Below are the code and all the weights of a small trained network. Each question names an input and a class and asks about switching units off, where a switched-off unit gives its printed mean instead of its output.

import numpy as np


def w(rows, s, z=0):
    codes = np.array(rows[::2]) - 128.0
    scale = np.full(codes.shape[1], s)
    scale[-1] = z or s
    return codes * scale


def f(y):
    return np.maximum(y, 0)


def log_softmax(a):
    a = a - a.max(-1, keepdims=True)
    return a - np.log(np.exp(a).sum(-1, keepdims=True))


def net(x, mask):
    res = np.array(x, float).reshape(1, 6) / 4 @ E
    y = f(res @ A[0][:, :-1].T + A[0][:, -1])
    res = res + np.where(mask, y, B[0][:, -1]) @ B[0][:, :-1]
    return log_softmax(res[-1] @ U[:, :-1].T + U[:, -1])


A, B = {}, {}
E = w([
[128,128,128],'x0',
[141,36,147],'x1',
[20,123,150],'x2',
[127,128,128],'x3',
[155,155,249],'x4',
[128,128,128],'x5',
],0.018)
A[0] = w([
[108,153,134,182],'n1',
[97,136,195,92],'n2',
[155,154,225,159],'n3',
[132,25,148,162],'n4',
[44,105,82,128],'n5',
[92,139,181,112],'n6',
[124,222,109,229],'n7',
[167,122,54,185],'n8',
[132,42,146,148],'n9',
[180,124,50,182],'n10',
[108,173,137,176],'n11',
[124,210,112,217],'n12',
[190,155,157,109],'n13',
[105,101,10,254],'n14',
[133,46,144,142],'n15',
[209,150,166,125],'n16',
[188,147,177,120],'n17',
[77,134,200,79],'n18',
[130,97,172,138],'n19',
[133,35,145,153],'n20',
[187,143,158,127],'n21',
[87,124,89,170],'n22',
],0.014,0.008)
B[0] = w([
[125,150,118,161],'n1',
[185,157,173,174],'n2',
[108,140,244,211],'n3',
[146,24,146,194],'n4',
[66,83,83,205],'n5',
[167,174,134,171],'n6',
[108,216,96,200],'n7',
[175,136,63,194],'n8',
[147,65,145,182],'n9',
[183,157,64,198],'n10',
[123,168,130,169],'n11',
[109,189,116,191],'n12',
[100,118,144,170],'n13',
[128,104,3,253],'n14',
[144,65,152,178],'n15',
[73,112,158,185],'n16',
[73,107,191,180],'n17',
[214,165,149,180],'n18',
[149,113,184,163],'n19',
[145,65,137,187],'n20',
[85,101,158,170],'n21',
[104,127,72,183],'n22',
],0.013,0.021)
U = w([
[198,178,81,254],'0',
[239,89,96,79],'1',
[14,141,84,75],'2',
[57,50,103,111],'3',
[11,156,166,139],'4',
[71,73,179,20],'5',
[194,202,157,112],'6',
[242,115,168,164],'7',
],0.011,0.0045)

Each question gives the input, the list of numbers given to net, and the class t.
The units are the neurons (one row each of A and B). Each row of codes is followed by its name. A weight is (code - 128) times the scale printed after its matrix; where a second scale follows, it is the last column's (A, B and U).
mask holds one flag per neuron, in row order. A switched-off neuron (its flag False) gives its mean, the last column of its row in B, instead of its output. The means were averaged over made-up inputs and are rounded, as every weight is.
A unit's drop is (log p(t) with every unit on - log p(t) with that unit switched off) / (log p(t) with every unit on - log p(t) with every unit switched off).
The circuit of an input: a set's keep is (log p(t) with only the set's units on - log p(t) with every unit switched off) / (log p(t) with every unit on - log p(t) with every unit switched off). Starting from the 12 units with the biggest drops (on a tie, the unit counted first), units are removed one at a time, each time the one whose removal leaves the highest keep (on an exact tie, the one counted first), for as long as the keep stays at least 0.8.
units of the circuit, in order: the units of the circuit, biggest drop first
most important unit: the unit with the biggest drop
k most important neurons: the k neurons with the biggest drops, biggest first
drop of u: that unit's drop, to one decimal
input [-5,-7,-4,6,1,3], class 4: units of the circuit, in order : (n14 n18 n16)
input [4,2,0,4,-5,-1], class 1: most important unit : n10
input [-4,8,-2,2,1,0], class 5: units of the circuit, in order : (n14 n18)
input [-8,6,7,4,1,-8], class 7: 2 most important neurons : (n18 n14)
input [0,0,-6,0,-8,0], class 0: units of the circuit, in order : (n4 n10)
input [8,0,1,8,-3,-1], class 2: 3 most important neurons : (n18 n4 n2)
input [-8,6,2,-3,6,-2], class 7: 3 most important neurons : (n18 n2 n5)
input [-2,0,-2,1,-8,7], class 0: drop of n10 : 0.2
input [8,8,-8,-6,1,-1], class 5: drop of n14 : 0.2
input [5,4,8,3,1,4], class 7: drop of n6 : 0.1
